Below are the code and all the weights of a small trained network. Each question names an input and a class and asks about switching units off, where a switched-off unit gives its printed mean instead of its output.

import numpy as np


def w(rows, s, z=0):
    codes = np.array(rows[::2]) - 128.0
    scale = np.full(codes.shape[1], s)
    scale[-1] = z or s
    return codes * scale


def norm(h):
    return h / np.sqrt((h * h).mean(-1, keepdims=True) + 1e-5)


def f(y):
    return y / 2 * (1 + np.tanh(0.7978845608 * (y + 0.044715 * y**3)))


def log_softmax(a):
    a = a - a.max(-1, keepdims=True)
    return a - np.log(np.exp(a).sum(-1, keepdims=True))


def net(x, mask):
    res = np.array(x, float).reshape(1, 2) / 4 @ E
    u = 0
    for l in range(3):
        y = f(norm(res) @ A[l][:, :-1].T + A[l][:, -1])
        res = res + np.where(mask[u : u + 6], y, B[l][:, -1]) @ B[l][:, :-1]
        u += 6
    return log_softmax(norm(res)[-1] @ U[:, :-1].T + U[:, -1])


A, B = {}, {}
E = w([
[121,47,235,44],'x0',
[137,189,72,5],'x1',
],0.0031)
A[0] = w([
[130,212,116,83,6],'0.n1',
[199,218,64,168,89],'0.n2',
[153,70,155,219,101],'0.n3',
[154,92,83,85,44],'0.n4',
[147,137,71,2,208],'0.n5',
[150,27,124,231,180],'0.n6',
],0.0045,0.0017)
B[0] = w([
[65,253,143,121,138],'0.n1',
[146,80,104,160,201],'0.n2',
[109,230,85,207,172],'0.n3',
[197,103,126,128,116],'0.n4',
[93,126,210,197,251],'0.n5',
[49,186,191,63,211],'0.n6',
],0.0033,0.0028)
A[1] = w([
[104,182,80,175,241],'1.n1',
[83,156,158,106,107],'1.n2',
[165,124,58,150,110],'1.n3',
[202,186,90,2,157],'1.n4',
[159,27,135,69,255],'1.n5',
[99,153,76,167,150],'1.n6',
],0.0053,0.00074)
B[1] = w([
[117,85,172,40,250],'1.n1',
[176,77,131,118,168],'1.n2',
[110,133,113,90,148],'1.n3',
[24,172,212,253,202],'1.n4',
[153,56,70,184,160],'1.n5',
[165,104,139,110,198],'1.n6',
],0.0049,0.0025)
A[2] = w([
[103,224,12,155,225],'2.n1',
[168,77,131,234,106],'2.n2',
[229,60,43,61,10],'2.n3',
[113,84,226,2,183],'2.n4',
[132,156,3,184,249],'2.n5',
[187,127,145,217,180],'2.n6',
],0.0051,0.0015)
B[2] = w([
[146,51,174,159,209],'2.n1',
[144,212,121,124,141],'2.n2',
[86,195,169,169,128],'2.n3',
[161,146,60,132,252],'2.n4',
[169,67,138,64,168],'2.n5',
[67,166,102,4,142],'2.n6',
],0.0048,0.0036)
U = w([
[188,8,141,100,169],'0',
[32,193,220,166,163],'1',
[198,221,44,65,152],'2',
[148,155,116,153,2],'3',
],0.014,0.01)

Each question gives the input, the list of numbers given to net, and the class t.
The units are the neurons (one row each of A and B). Each row of codes is followed by its name. A weight is (code - 128) times the scale printed after its matrix; where a second scale follows, it is the last column's (A, B and U).
mask holds one flag per neuron, layer by layer. A switched-off neuron (its flag False) gives its mean, the last column of its row in B, instead of its output. The means were averaged over made-up inputs and are rounded, as every weight is.
A unit's drop is (log p(t) with every unit on - log p(t) with that unit switched off) / (log p(t) with every unit on - log p(t) with every unit switched off).
The circuit of an input: a set's keep is (log p(t) with only the set's units on - log p(t) with every unit switched off) / (log p(t) with every unit on - log p(t) with every unit switched off). Starting from the 12 units with the biggest drops (on a tie, the unit counted first), units are removed one at a time, each time the one whose removal leaves the highest keep (on an exact tie, the one counted first), for as long as the keep stays at least 0.8.
units of the circuit, in order: the units of the circuit, biggest drop first
k most important neurons: the k neurons with the biggest drops, biggest first
k most important neurons of layer l: the k neurons of layer l with the biggest drops, biggest first
drop of u: that unit's drop, to one decimal
input [-4,2], class 0: units of the circuit, in order => 2.n1
input [0,4], class 1: 2 most important neurons => 1.n4, 0.n3
input [3,-1], class 2: 3 most important neurons => 2.n1, 2.n2, 1.n4
input [-7,-6], class 0: 2 most important neurons of layer 2 => 2.n5, 2.n1
input [3,-2], class 2: 3 most important neurons => 1.n4, 2.n1, 1.n1
input [2,2], class 2: 3 most important neurons => 0.n5, 1.n4, 1.n1
input [-6,7], class 1: 2 most important neurons => 1.n4, 2.n4
input [-1,-2], class 2: 2 most important neurons => 1.n4, 0.n5
input [6,8], class 1: 4 most important neurons => 1.n4, 1.n1, 2.n5, 2.n1
input [3,-5], class 1: 2 most important neurons => 0.n3, 1.n1
input [1,2], class 2: 2 most important neurons => 0.n5, 1.n4
input [3,2], class 2: 2 most important neurons => 2.n1, 2.n2
input [0,0], class 2: 2 most important neurons => 2.n2, 1.n5
input [1,-2], class 2: most important neuron => 1.n4
input [-4,5], class 1: 2 most important neurons of layer 0 => 0.n3, 0.n1
input [1,0], class 2: 2 most important neurons of layer 2 => 2.n2, 2.n1
input [-6,1], class 0: drop of 0.n2 => 0.0
input [1,5], class 1: drop of 1.n4 => 1.4
input [0,5], class 1: drop of 1.n4 => 0.8
